Below is a small trained network, with its code and all its weights. Each question gives an input and a class and asks what happens when units are switched off, that is, made to give their printed mean instead of their output.

import numpy as np


def w(rows, s, z=0):
    codes = np.array(rows[::2]) - 128.0
    scale = np.full(codes.shape[1], s)
    scale[-1] = z or s
    return codes * scale


def f(y):
    return np.maximum(y, 0)


def log_softmax(a):
    a = a - a.max(-1, keepdims=True)
    return a - np.log(np.exp(a).sum(-1, keepdims=True))


def net(x, mask):
    res = np.array(x, float).reshape(1, 2) / 4 @ E
    y = f(res @ A[0][:, :-1].T + A[0][:, -1])
    res = res + np.where(mask, y, B[0][:, -1]) @ B[0][:, :-1]
    return log_softmax(res[-1] @ U[:, :-1].T + U[:, -1])


A, B = {}, {}
E = w([
[38,106,144,129,65,98,78,105,109,198,129],'x0',
[111,229,162,109,183,102,159,52,162,50,252],'x1',
],0.012)
A[0] = w([
[106,139,135,133,122,100,134,120,127,130,118,199],'n0',
[122,127,104,138,128,130,121,137,116,146,134,100],'n1',
[175,132,116,105,158,130,138,145,129,85,124,128],'n2',
[134,104,124,120,136,138,135,132,138,134,96,249],'n3',
[113,194,136,128,137,114,130,104,128,81,237,205],'n4',
[82,87,138,120,105,144,127,119,131,197,110,175],'n5',
[154,173,136,135,151,131,140,116,135,57,168,137],'n6',
[156,106,133,125,127,131,129,138,125,143,92,2],'n7',
[123,120,131,133,132,115,137,149,124,117,122,171],'n8',
[178,66,129,122,131,139,135,162,126,134,14,97],'n9',
[127,118,134,124,131,128,125,121,130,108,128,198],'n10',
[199,141,130,141,144,144,141,134,131,68,126,128],'n11',
[122,132,120,168,134,104,113,121,144,138,136,128],'n12',
[99,202,142,115,139,130,133,81,131,92,250,155],'n13',
],0.019,0.0045)
B[0] = w([
[144,137,132,114,133,146,80,162,115,151,146,146],'n0',
[136,134,122,117,131,104,142,128,128,125,131,139],'n1',
[145,124,140,98,133,174,159,113,110,146,121,177],'n2',
[182,133,130,127,136,178,4,167,119,160,121,169],'n3',
[129,162,95,161,158,164,132,140,212,86,176,241],'n4',
[109,134,127,86,130,59,107,135,115,160,156,188],'n5',
[92,142,107,95,127,128,154,127,157,121,202,203],'n6',
[111,144,112,140,137,96,127,129,139,112,119,162],'n7',
[137,117,124,129,116,136,96,142,121,126,127,140],'n8',
[119,130,129,185,122,71,115,125,126,112,72,242],'n9',
[166,153,122,124,142,188,59,152,141,153,149,141],'n10',
[125,104,147,92,114,178,161,103,109,140,126,190],'n11',
[135,113,133,127,120,128,135,131,120,131,121,137],'n12',
[129,151,96,187,139,138,161,130,173,62,144,253],'n13',
],0.034,0.03)
U = w([
[131,165,50,204,133,50,73,196,129,135,132,128],'0',
[102,95,114,169,106,108,175,111,102,118,113,1],'1',
[132,95,185,2,108,164,123,145,52,217,179,129],'2',
[129,127,127,142,128,85,201,139,119,125,128,12],'3',
[204,73,172,189,110,182,112,139,85,145,66,159],'4',
[152,138,83,165,161,238,213,117,199,59,180,192],'5',
],0.0083,0.0019)

Each question gives the input, the list of numbers given to net, and the class t.
The units are the neurons (one row each of A and B). Each row of codes is followed by its name. A weight is (code - 128) times the scale printed after its matrix; where a second scale follows, it is the last column's (A, B and U).
mask holds one flag per neuron, in row order. A switched-off neuron (its flag False) gives its mean, the last column of its row in B, instead of its output. The means were averaged over made-up inputs and are rounded, as every weight is.
A unit's drop is (log p(t) with every unit on - log p(t) with that unit switched off) / (log p(t) with every unit on - log p(t) with every unit switched off).
most important unit: the unit with the biggest drop
top k neurons: the k neurons with the biggest drops, biggest first
drop of u: that unit's drop, to one decimal
input [-7,-3], class 4: most important unit	n4
input [-1,-1], class 4: top 4 neurons	n4; n13; n6; n5
input [-5,-1], class 2: top 2 neurons	n13; n4
input [5,-2], class 0: top 3 neurons	n11; n2; n6
input [-4,-4], class 4: top 4 neurons	n4; n13; n6; n5
input [4,1], class 0: top 3 neurons	n4; n11; n13
input [7,-1], class 2: top 3 neurons	n13; n9; n4
input [3,0], class 2: drop of n13	0.4
input [-4,-2], class 4: drop of n13	0.1
input [0,0], class 0: drop of n6	0.3
